Below is a small trained network, with its code and all its weights. Each question gives an input and a target symbol and asks what happens when units are switched off, that is, made to give their printed mean instead of their output.

import numpy as np


def w(rows, s, z=0):
    codes = np.array(rows[::2]) - 128.0
    scale = np.full(codes.shape[1], s)
    scale[-1] = z or s
    return codes * scale


def softmax(a):
    e = np.exp(a - a.max(-1, keepdims=True))
    return e / e.sum(-1, keepdims=True)


def log_softmax(a):
    a = a - a.max(-1, keepdims=True)
    return a - np.log(np.exp(a).sum(-1, keepdims=True))


def net(x, mask):
    ids = ['ΓΨαεηθμτ'.index(c) for c in x.split()]
    T = len(ids)
    res = E[ids] + P[:T]
    u = 0
    for l in range(2):
        r = res
        for j in range(3):
            rows = slice(2 * j, 2 * j + 2)
            q, k, v = (r @ M[l][rows].T for M in (Q, K, V))
            z = softmax(np.where(np.tri(T) > 0, q @ k.T / 2**0.5, -1e9)) @ v
            o = O[l][rows]
            res = res + np.where(mask[u + j], z, o[:, -1]) @ o[:, :-1]
        u += 3
    return log_softmax(res[-1] @ U[:, :-1].T + U[:, -1])


Q, K, V, O = {}, {}, {}, {}
E = w([
[185,168,49],'Γ',
[203,135,206],'Ψ',
[184,250,139],'α',
[69,131,169],'ε',
[156,144,204],'η',
[105,24,100],'θ',
[143,59,91],'μ',
[44,190,66],'τ',
],0.016)
P = w([
[194,201,58],'0',
[239,211,1],'1',
[245,211,15],'2',
[234,210,29],'3',
[216,219,33],'4',
[214,228,33],'5',
[202,238,37],'6',
],0.0033)
Q[0] = w([
[134,23,160],'0.h0',
[44,16,182],'0.h0',
[217,102,43],'0.h1',
[16,69,102],'0.h1',
[253,204,74],'0.h2',
[1,22,228],'0.h2',
],0.0094)
K[0] = w([
[152,38,106],'0.h0',
[98,48,158],'0.h0',
[83,57,71],'0.h1',
[43,198,134],'0.h1',
[135,2,129],'0.h2',
[143,246,150],'0.h2',
],0.015)
V[0] = w([
[60,74,41],'0.h0',
[114,253,124],'0.h0',
[110,21,174],'0.h1',
[48,49,110],'0.h1',
[85,11,114],'0.h2',
[96,253,162],'0.h2',
],0.0072)
O[0] = w([
[28,43,99,134],'0.h0',
[117,244,180,253],'0.h0',
[20,146,158,7],'0.h1',
[15,192,114,60],'0.h1',
[79,174,151,86],'0.h2',
[255,35,47,102],'0.h2',
],0.0065,0.0056)
Q[1] = w([
[130,178,74],'1.h0',
[166,142,185],'1.h0',
[153,107,41],'1.h1',
[126,134,247],'1.h1',
[152,126,205],'1.h2',
[140,128,60],'1.h2',
],0.015)
K[1] = w([
[164,247,104],'1.h0',
[134,82,161],'1.h0',
[160,241,54],'1.h1',
[157,44,254],'1.h1',
[183,244,249],'1.h2',
[91,120,66],'1.h2',
],0.0077)
V[1] = w([
[119,164,209],'1.h0',
[155,195,169],'1.h0',
[110,60,136],'1.h1',
[95,64,175],'1.h1',
[121,205,64],'1.h2',
[116,216,2],'1.h2',
],0.01)
O[1] = w([
[178,117,199,85],'1.h0',
[164,74,206,217],'1.h0',
[177,167,39,69],'1.h1',
[180,146,100,2],'1.h1',
[105,29,143,189],'1.h2',
[90,3,126,248],'1.h2',
],0.0074,0.0089)
U = w([
[254,151,96,31],'Γ',
[14,159,215,254],'Ψ',
[131,226,101,213],'α',
[145,87,235,22],'ε',
[116,132,118,59],'η',
[205,146,130,114],'θ',
[238,71,17,155],'μ',
[14,110,66,84],'τ',
],0.0072,0.0057)

Each question gives the input, a string of symbols that net reads in full, and the target symbol t.
The units are the heads (2 rows each of Q, K, V and O). Each row of codes is followed by its name. A weight is (code - 128) times the scale printed after its matrix; where a second scale follows, it is the last column's (O and U).
mask holds one flag per head, layer by layer. A switched-off head (its flag False) gives its mean, the last column of its rows in O, instead of its output. The means were averaged over made-up inputs and are rounded, as every weight is.
A unit's drop is (log p(t) with every unit on - log p(t) with that unit switched off) / (log p(t) with every unit on - log p(t) with every unit switched off).
The circuit of an input: a set's keep is (log p(t) with only the set's units on - log p(t) with every unit switched off) / (log p(t) with every unit on - log p(t) with every unit switched off). Starting from all 6 units, units are removed one at a time, each time the one whose removal leaves the highest keep (on an exact tie, the one counted first), for as long as the keep stays at least 0.8.
circuit, biggest first: the units of the circuit, biggest drop first
most important unit: the unit with the biggest drop
which heads matter: for each layer, one digit per head in row order, 1 if its drop is at least 0.15 and else 0, layers parted by /
drop of u: that unit's drop, to one decimal
input τ τ Γ μ Γ, target Ψ: which heads matter => 001 / 000
input τ Γ τ, target τ: circuit, biggest first => [1.h2, 1.h0, 0.h2, 0.h0]
input τ Γ θ Γ Γ θ, target τ: circuit, biggest first => [1.h0, 0.h0]
input τ μ ε θ ε, target τ: circuit, biggest first => [1.h0, 0.h0]
input Γ η θ, target τ: which heads matter => 110 / 100
input θ ε η τ τ η, target α: which heads matter => 100 / 011
input Ψ α τ, target ε: which heads matter => 100 / 100
input μ τ θ Γ, target α: circuit, biggest first => [0.h0, 1.h2, 0.h2]
input τ τ Ψ Γ Γ Ψ, target Γ: circuit, biggest first => [1.h2, 0.h1, 0.h2]
input Γ τ Γ Γ τ α Γ, target ε: which heads matter => 100 / 110
input Γ Γ μ τ τ Ψ, target Ψ: circuit, biggest first => [0.h2]
input Γ Γ α, target ε: circuit, biggest first => [0.h0, 1.h0, 1.h2]
input τ Γ Γ Γ Γ θ ε, target τ: circuit, biggest first => [1.h0, 0.h0, 0.h2]
input θ Γ Γ τ Ψ α, target ε: most important unit => 1.h0
input Γ θ Γ, target α: drop of 1.h0 => 0.0
input τ θ Γ θ τ τ, target α: drop of 0.h1 => 0.0
input Ψ Γ Γ τ μ, target Ψ: drop of 1.h1 => 0.3
